Here is a tiny trained network, its code and every weight. The questions are about switching its units off for an input and a class, where a switched-off unit gives its printed mean instead of its output.

import numpy as np


def w(rows, s, z=0):
    codes = np.array(rows[::2]) - 128.0
    scale = np.full(codes.shape[1], s)
    scale[-1] = z or s
    return codes * scale


def f(y):
    return np.maximum(y, 0)


def log_softmax(a):
    a = a - a.max(-1, keepdims=True)
    return a - np.log(np.exp(a).sum(-1, keepdims=True))


def net(x, mask):
    res = np.array(x, float).reshape(1, 3) / 4 @ E
    y = f(res @ A[0][:, :-1].T + A[0][:, -1])
    res = res + np.where(mask, y, B[0][:, -1]) @ B[0][:, :-1]
    return log_softmax(res[-1] @ U[:, :-1].T + U[:, -1])


A, B = {}, {}
E = w([
[66,183,179,166,174],'x0',
[197,82,186,247,171],'x1',
[63,94,80,190,105],'x2',
],0.011)
A[0] = w([
[47,141,189,122,186,65],'n0',
[163,176,150,93,163,166],'n1',
[173,194,143,110,147,10],'n2',
[105,141,128,99,124,21],'n3',
[60,182,139,156,200,51],'n4',
[149,82,109,84,97,62],'n5',
[113,175,126,104,114,19],'n6',
[61,65,90,170,100,167],'n7',
[169,146,176,156,131,37],'n8',
[161,56,137,147,155,12],'n9',
[180,217,146,96,172,81],'n10',
[88,155,176,132,115,50],'n11',
[75,177,154,152,156,48],'n12',
[96,178,105,68,131,160],'n13',
[89,155,120,53,146,46],'n14',
[144,121,166,166,158,1],'n15',
[51,91,100,113,107,99],'n16',
[138,157,171,95,182,79],'n17',
[174,120,190,144,184,89],'n18',
[159,61,211,144,118,138],'n19',
[176,107,145,150,252,136],'n20',
[64,102,96,190,129,169],'n21',
[45,113,90,155,132,115],'n22',
[174,52,85,107,97,54],'n23',
[115,139,222,99,116,127],'n24',
[183,37,70,116,80,35],'n25',
[120,88,147,93,97,37],'n26',
[158,75,161,145,162,153],'n27',
[164,49,143,165,158,28],'n28',
[129,192,109,51,124,89],'n29',
[204,97,186,51,150,77],'n30',
[94,111,114,170,76,25],'n31',
],0.013,0.0045)
B[0] = w([
[173,231,229,214,39,207],'n0',
[81,43,153,121,207,206],'n1',
[178,3,187,133,104,165],'n2',
[38,87,81,175,70,155],'n3',
[239,211,236,114,14,213],'n4',
[105,187,199,228,69,189],'n5',
[34,95,80,212,55,164],'n6',
[142,7,162,27,230,236],'n7',
[74,129,118,194,90,181],'n8',
[68,100,161,219,108,181],'n9',
[157,2,217,71,223,204],'n10',
[148,159,179,177,39,161],'n11',
[189,167,238,172,39,190],'n12',
[55,114,52,195,166,254],'n13',
[12,120,121,192,112,221],'n14',
[52,77,126,196,76,180],'n15',
[87,71,129,166,173,213],'n16',
[186,66,196,78,145,180],'n17',
[66,120,141,136,139,223],'n18',
[35,112,98,187,158,223],'n19',
[29,112,147,164,163,243],'n20',
[184,35,149,19,235,234],'n21',
[155,76,220,112,197,217],'n22',
[195,233,245,136,44,205],'n23',
[237,135,192,65,155,182],'n24',
[208,210,243,172,40,222],'n25',
[78,142,172,142,47,149],'n26',
[40,132,76,123,139,213],'n27',
[60,96,111,221,121,207],'n28',
[49,80,111,203,164,244],'n29',
[221,39,210,13,189,230],'n30',
[131,5,152,51,176,166],'n31',
],0.0066,0.0088)
U = w([
[172,2,139,60,196,83],'0',
[25,98,67,191,139,11],'1',
[203,162,177,157,58,164],'2',
[135,102,113,104,215,238],'3',
[197,198,21,50,178,3],'4',
],0.0089,0.0056)

Each question gives the input, the list of numbers given to net, and the class t.
The units are the neurons (one row each of A and B). Each row of codes is followed by its name. A weight is (code - 128) times the scale printed after its matrix; where a second scale follows, it is the last column's (A, B and U).
mask holds one flag per neuron, in row order. A switched-off neuron (its flag False) gives its mean, the last column of its row in B, instead of its output. The means were averaged over made-up inputs and are rounded, as every weight is.
A unit's drop is (log p(t) with every unit on - log p(t) with that unit switched off) / (log p(t) with every unit on - log p(t) with every unit switched off).
The circuit of an input: a set's keep is (log p(t) with only the set's units on - log p(t) with every unit switched off) / (log p(t) with every unit on - log p(t) with every unit switched off). Starting from the 12 units with the biggest drops (on a tie, the unit counted first), units are removed one at a time, each time the one whose removal leaves the highest keep (on an exact tie, the one counted first), for as long as the keep stays at least 0.8.
circuit, biggest first: the units of the circuit, biggest drop first
k most important neurons: the k neurons with the biggest drops, biggest first
drop of u: that unit's drop, to one decimal
input [-3,-7,7], class 0: circuit, biggest first : (n7)
input [8,7,7], class 2: 3 most important neurons : (n4; n0; n12)
input [7,5,7], class 0: 2 most important neurons : (n21; n7)
input [6,-7,-2], class 1: 3 most important neurons : (n13; n29; n14)
input [-8,-8,-7], class 1: 2 most important neurons : (n29; n13)
input [8,8,-5], class 1: 2 most important neurons : (n20; n19)
input [-6,-6,-1], class 1: 3 most important neurons : (n29; n13; n4)
input [-1,0,-1], class 3: 2 most important neurons : (n4; n25)
input [-6,-5,-5], class 2: 3 most important neurons : (n5; n23; n25)
input [8,-5,8], class 0: 3 most important neurons : (n21; n7; n22)
input [5,-1,5], class 0: 3 most important neurons : (n21; n7; n25)
input [4,4,5], class 0: drop of n21 : 0.6
input [-5,-3,-2], class 2: drop of n13 : 0.0
input [1,4,5], class 0: circuit, biggest first : (n21)
input [-2,2,-2], class 3: drop of n21 : 0.2
